Look-ups in named tables: a row name and a column name give one cell, copied from the table.

fonavip =
	los	sif	nur	luba	peva	nas	galiru	fak
buga	0.6	0.9	0.4	0.6	0.4	0.3	0.6	0.7
tar	0.9	0.2	1.0	0.8	0.7	0.8	0.7	0.4
sifar	0.9	0.2	0.8	0.5	0.7	0.4	0.3	0.7
rolu	0.8	0.1	0.9	0.5	0.5	0.8	0.9	0.9
rara	0.8	0.4	0.7	0.4	0.3	0.8	0.4	0.6
bupanup	0.8	0.6	1.0	0.5	0.5	0.9	0.8	0.8
konut	0.8	0.9	0.7	0.9	0.6	0.3	0.6	0.4
sugaped	0.4	1.0	0.5	0.3	0.5	0.6	0.3	0.7
vober	0.6	0.6	0.5	0.3	0.3	0.9	0.2	0.5
datusi	0.7	0.6	0.6	0.8	0.8	0.1	0.9	0.8
tezof	0.8	0.9	0.5	0.7	0.1	0.4	0.6	0.5

What is the galiru of konut in fonavip?
0.6
What is the fak of tar in fonavip?
0.4
What is the luba of bupanup in fonavip?
0.5
What is the sif of vober in fonavip?
0.6
What is the sif of tezof in fonavip?
0.9
What is the nur of buga in fonavip?
0.4
What is the peva of datusi in fonavip?
0.8
What is the nas of konut in fonavip?
0.3
What is the nas of buga in fonavip?
0.3
What is the fak of sifar in fonavip?
0.7

Table tal
|  | paded | fufev | talage | movolu |
|---|---|---|---|---|
| zud | 121 | 29 | 88 | 148 |
| vukaloz | 79 | 103 | 125 | 192 |
| vap | 69 | 151 | 74 | 10 |
| fevat | 103 | 57 | 61 | 202 |

movolu of vukaloz is 192
talage of vukaloz is 125
talage of fevat is 61
fufev of zud is 29
paded of vukaloz is 79
talage of zud is 88
movolu of fevat is 202
movolu of zud is 148
fufev of vukaloz is 103
paded of fevat is 103
talage of vap is 74
paded of zud is 121

zivubaz
columns: fiv, ket, palana, ramadu
lugod: [0.206, 0.213, 0.390, 0.799]
mebu: [0.355, 0.594, 0.391, 0.332]
nura: [0.222, 0.585, 0.041, 0.660]

ramadu of nura = 0.660
palana of lugod = 0.390
ket of mebu = 0.594
fiv of mebu = 0.355
palana of mebu = 0.391
ket of nura = 0.585
palana of nura = 0.041
ramadu of mebu = 0.332
fiv of lugod = 0.206

kepov:
         kuf  gir  sesa  tegaba  kepif  lubibin
gapo     305  580   455     240    328      538
lonud    555  598   442     588    479      509
zuz      477   11   459     509    338      373
ranabik  455    4   229     494    425      578
fizimal  380  440   383     301    300      439
gera     313  341   602     484    662      330
popobo   369  911   180     229    478      693
rafibif  413  477   337     363    568      536
rok      558  708   297     466    465      367

What is the gir of rafibif in kepov?
477
What is the sesa of lonud in kepov?
442
What is the tegaba of gapo in kepov?
240
What is the tegaba of rok in kepov?
466
What is the kuf of ranabik in kepov?
455
What is the lubibin of rafibif in kepov?
536

rubetod.tsv
	fep	rolaluf
fumivur	0.677	0.900
vafu	0.541	0.733
fezof	0.698	0.169
bomut	0.839	0.660
sisa	0.854	0.652
zam	0.662	0.199
fer	0.389	0.413
nezova	0.775	0.466
maf	0.595	0.618
duli	0.265	0.547

fep of fezof is 0.698
fep of bomut is 0.839
rolaluf of vafu is 0.733
fep of duli is 0.265
fep of maf is 0.595
rolaluf of sisa is 0.652
fep of fumivur is 0.677
fep of fer is 0.389
rolaluf of fer is 0.413
rolaluf of fumivur is 0.900
fep of nezova is 0.775
rolaluf of fezof is 0.169
rolaluf of bomut is 0.660
fep of zam is 0.662
rolaluf of nezova is 0.466
fep of vafu is 0.541
rolaluf of zam is 0.199
rolaluf of maf is 0.618
fep of sisa is 0.854
rolaluf of duli is 0.547

ruzadog:
fields: ruza, misetuv, favum, minikaz
moli: [157, 146, 169, 107]
dol: [157, 119, 169, 128]
mig: [53, 178, 169, 97]
muv: [157, 146, 169, 79]
goz: [234, 8, 59, 186]
pobusu: [131, 146, 164, 107]

dol, favum => 169
muv, ruza => 157
moli, favum => 169
muv, favum => 169
moli, misetuv => 146
pobusu, misetuv => 146
moli, minikaz => 107
pobusu, favum => 164
pobusu, minikaz => 107
dol, minikaz => 128
mig, minikaz => 97

lem
|  | tek | rudaros | tutipep | fufi | nodak | sofos | zepuron | les | ful |
|---|---|---|---|---|---|---|---|---|---|
| pupuma | -49 | 117 | 232 | 158 | 111 | 169 | 81 | 175 | 119 |
| vekov | -214 | 41 | 232 | 77 | 111 | 285 | -25 | 110 | 119 |
| tibo | -544 | 193 | 232 | -164 | 209 | 459 | 187 | 305 | 220 |
| nibavi | 447 | 117 | 19 | 77 | 403 | 401 | 399 | 110 | -83 |
| geno | -49 | 193 | 125 | -164 | 403 | 169 | 399 | 305 | 18 |
| milimi | 282 | 117 | 125 | 77 | 209 | 227 | 187 | 175 | 18 |
| zepuru | 447 | -111 | -193 | -164 | -180 | 285 | -131 | 175 | 18 |
| mufuse | 612 | 193 | -193 | 238 | 403 | 459 | 505 | 45 | -83 |
| desamag | 447 | 498 | 19 | 319 | 306 | 459 | 399 | -86 | -83 |
| por | 282 | 193 | -193 | -83 | -180 | 227 | -25 | 45 | 422 |
| geleli | -214 | -111 | -512 | 77 | 111 | 459 | 81 | -86 | 624 |

tibo, les => 305
pupuma, tek => -49
zepuru, nodak => -180
mufuse, zepuron => 505
geno, rudaros => 193
vekov, ful => 119
pupuma, ful => 119
Row with the largest tek: mufuse

doma =
,tud,sed,tof,tofi
tefirek,31,139,148,108
zib,91,193,119,139
gonili,176,165,97,83
mepubi,95,21,81,99
nilob,95,157,87,183
fiv,121,26,104,67
kiv,96,194,126,132
kaze,25,141,130,104
sul,70,95,80,30
nus,192,144,102,123
bab,86,22,84,97

What is the tofi of fiv in doma? 67
What is the sed of kaze in doma? 141
What is the sed of tefirek in doma? 139
What is the tof of kaze in doma? 130
What is the tof of bab in doma? 84
What is the tofi of kaze in doma? 104
What is the tof of nilob in doma? 87
What is the sed of nus in doma? 144
What is the tof of tefirek in doma? 148
What is the tof of gonili in doma? 97
What is the tud of nilob in doma? 95

bidonek =
,dero,los,vapanov,nuv,bal,nusupim,repom,bigikim,mugafub
pez,150,61,120,115,130,152,122,113,76
zam,106,80,183,62,32,176,122,173,98
patalol,93,45,192,92,65,244,185,221,146
puz,78,182,95,163,78,29,60,137,74
toz,206,81,237,235,55,89,178,221,118

los of pez: 61
mugafub of puz: 74
dero of toz: 206
vapanov of pez: 120
nusupim of pez: 152
vapanov of toz: 237
dero of patalol: 93

dumenat:
,popuzi,dupok,tum
nimiv,155,31,136
tavo,76,232,112
gebinek,86,150,129

What is the popuzi of tavo in dumenat? 76
What is the tum of tavo in dumenat? 112
What is the popuzi of nimiv in dumenat? 155
What is the popuzi of gebinek in dumenat? 86
What is the tum of gebinek in dumenat? 129
What is the dupok of tavo in dumenat? 232
What is the dupok of gebinek in dumenat? 150
What is the dupok of nimiv in dumenat? 31
What is the tum of nimiv in dumenat? 136
Row with the largest tum: nimiv

venegu =
,sinam,ref,vil,mapef
kame,77,189,129,225
vupadit,216,47,110,80
ludusez,209,86,225,143
kup,132,212,59,92
dakapuv,121,151,201,178
suv,155,119,103,59
kenomom,215,213,184,172
labinut,80,107,128,89
fal,125,154,84,216
suku,57,223,152,159

What is the vil of fal in venegu? 84
What is the ref of fal in venegu? 154
What is the vil of vupadit in venegu? 110
What is the mapef of suku in venegu? 159
What is the mapef of ludusez in venegu? 143
What is the ref of dakapuv in venegu? 151
What is the sinam of fal in venegu? 125
What is the ref of kame in venegu? 189
What is the sinam of kup in venegu? 132
What is the ref of vupadit in venegu? 47
What is the mapef of kame in venegu? 225
What is the mapef of fal in venegu? 216
What is the ref of labinut in venegu? 107
What is the sinam of labinut in venegu? 80
What is the sinam of ludusez in venegu? 209
Row with the largest mapef: kame

